Below is a small trained network, with its code and all its weights. Each question gives an input and a class and asks what happens when units are switched off, that is, made to give their printed mean instead of their output.

import numpy as np


def w(rows, s, z=0):
    codes = np.array(rows[::2]) - 128.0
    scale = np.full(codes.shape[1], s)
    scale[-1] = z or s
    return codes * scale


def f(y):
    return y / 2 * (1 + np.tanh(0.7978845608 * (y + 0.044715 * y**3)))


def log_softmax(a):
    a = a - a.max(-1, keepdims=True)
    return a - np.log(np.exp(a).sum(-1, keepdims=True))


def net(x, mask):
    res = np.array(x, float).reshape(1, 8) / 4 @ E
    y = f(res @ A[0][:, :-1].T + A[0][:, -1])
    res = res + np.where(mask, y, B[0][:, -1]) @ B[0][:, :-1]
    return log_softmax(res[-1] @ U[:, :-1].T + U[:, -1])


A, B = {}, {}
E = w([
[128,132,127,128,127,123,132],'x0',
[126,126,128,124,127,134,124],'x1',
[112,117,2,151,87,55,109],'x2',
[25,181,147,242,114,180,89],'x3',
[126,128,133,133,123,115,135],'x4',
[103,31,94,183,177,166,238],'x5',
[128,129,122,128,133,134,124],'x6',
[187,184,84,148,17,197,195],'x7',
],0.0061)
A[0] = w([
[103,120,1,152,98,42,99,191],'neuron 0',
[202,105,132,73,136,84,156,109],'neuron 1',
[141,195,147,93,109,106,60,92],'neuron 2',
[63,167,138,185,126,153,106,86],'neuron 3',
[150,196,140,103,120,108,58,91],'neuron 4',
[127,136,192,125,127,135,144,253],'neuron 5',
[97,79,98,155,177,158,207,111],'neuron 6',
[114,75,109,170,168,149,200,100],'neuron 7',
[61,162,143,189,120,149,110,77],'neuron 8',
[207,92,132,71,129,92,151,93],'neuron 9',
[79,90,153,116,189,74,86,117],'neuron 10',
[76,85,150,113,186,79,81,106],'neuron 11',
[80,87,146,116,196,79,80,72],'neuron 12',
[121,116,108,133,121,111,110,230],'neuron 13',
[71,154,155,194,111,134,113,118],'neuron 14',
],0.0073,0.0053)
B[0] = w([
[207,155,215,183,228,122,143,254],'neuron 0',
[40,173,39,44,179,127,166,170],'neuron 1',
[118,62,149,99,81,55,62,154],'neuron 2',
[60,129,82,43,162,76,149,163],'neuron 3',
[118,55,155,83,60,31,42,151],'neuron 4',
[177,127,163,179,180,176,142,217],'neuron 5',
[136,79,165,100,69,26,50,184],'neuron 6',
[110,38,164,83,30,4,41,174],'neuron 7',
[20,153,39,11,159,94,151,161],'neuron 8',
[9,170,27,33,167,113,163,167],'neuron 9',
[156,178,108,187,55,194,181,187],'neuron 10',
[159,183,95,202,40,169,197,182],'neuron 11',
[130,185,89,157,2,156,191,171],'neuron 12',
[176,137,172,173,168,192,121,199],'neuron 13',
[67,140,76,61,193,148,140,171],'neuron 14',
],0.0065,0.006)
U = w([
[28,148,43,62,171,117,150,48],'0',
[124,52,161,106,29,51,68,56],'1',
[147,132,138,138,142,141,137,253],'2',
[151,132,137,139,146,144,136,229],'3',
[158,178,88,157,10,165,191,49],'4',
[172,138,186,143,218,128,134,72],'5',
[141,115,136,131,148,143,126,164],'6',
[136,126,131,129,147,137,126,128],'7',
],0.011,0.0046)

Each question gives the input, the list of numbers given to net, and the class t.
The units are the neurons (one row each of A and B). Each row of codes is followed by its name. A weight is (code - 128) times the scale printed after its matrix; where a second scale follows, it is the last column's (A, B and U).
mask holds one flag per neuron, in row order. A switched-off neuron (its flag False) gives its mean, the last column of its row in B, instead of its output. The means were averaged over made-up inputs and are rounded, as every weight is.
A unit's drop is (log p(t) with every unit on - log p(t) with that unit switched off) / (log p(t) with every unit on - log p(t) with every unit switched off).
The circuit of an input: a set's keep is (log p(t) with only the set's units on - log p(t) with every unit switched off) / (log p(t) with every unit on - log p(t) with every unit switched off). Starting from the 12 units with the biggest drops (on a tie, the unit counted first), units are removed one at a time, each time the one whose removal leaves the highest keep (on an exact tie, the one counted first), for as long as the keep stays at least 0.8.
units of the circuit, in order: the units of the circuit, biggest drop first
most important unit: the unit with the biggest drop
k most important neurons: the k neurons with the biggest drops, biggest first
drop of u: that unit's drop, to one decimal
input [-4,7,-5,-4,3,7,-6,7], class 1: units of the circuit, in order => [neuron 7; neuron 6]
input [-5,-7,-4,3,-1,-7,5,3], class 1: most important unit => neuron 4
input [3,7,7,-5,-7,7,4,-6], class 1: 4 most important neurons => [neuron 7; neuron 6; neuron 5; neuron 14]
input [-5,-1,5,8,7,-1,5,4], class 0: units of the circuit, in order => [neuron 8; neuron 3]
input [1,-7,7,3,-1,3,-5,-7], class 4: units of the circuit, in order => [neuron 12; neuron 11]
input [-6,-5,8,0,4,5,4,6], class 5: units of the circuit, in order => [neuron 0; neuron 12]
input [-7,-8,6,8,-1,-7,0,-2], class 0: 2 most important neurons => [neuron 8; neuron 14]
input [-5,3,-6,-4,-1,7,-7,-4], class 1: 3 most important neurons => [neuron 7; neuron 6; neuron 0]
input [3,-4,7,0,-4,4,-4,-6], class 5: 2 most important neurons => [neuron 0; neuron 13]
input [5,-1,6,8,-7,-4,-1,4], class 0: 3 most important neurons => [neuron 8; neuron 3; neuron 14]
input [-8,8,-8,-8,0,-3,2,-3], class 0: units of the circuit, in order => [neuron 9; neuron 1]
input [2,-5,8,-4,6,-7,5,-1], class 5: 2 most important neurons => [neuron 0; neuron 7]
input [5,-6,4,-7,-6,-3,-5,-6], class 0: 3 most important neurons => [neuron 9; neuron 1; neuron 5]
input [-6,-1,5,-8,5,4,-3,0], class 0: units of the circuit, in order => [neuron 9]
input [-3,0,7,-6,4,2,6,6], class 5: drop of neuron 0 => 0.8
input [-1,6,-1,0,-6,0,-6,-7], class 4: drop of neuron 12 => 0.2
input [4,7,-8,3,4,-8,-6,6], class 1: drop of neuron 2 => 0.4
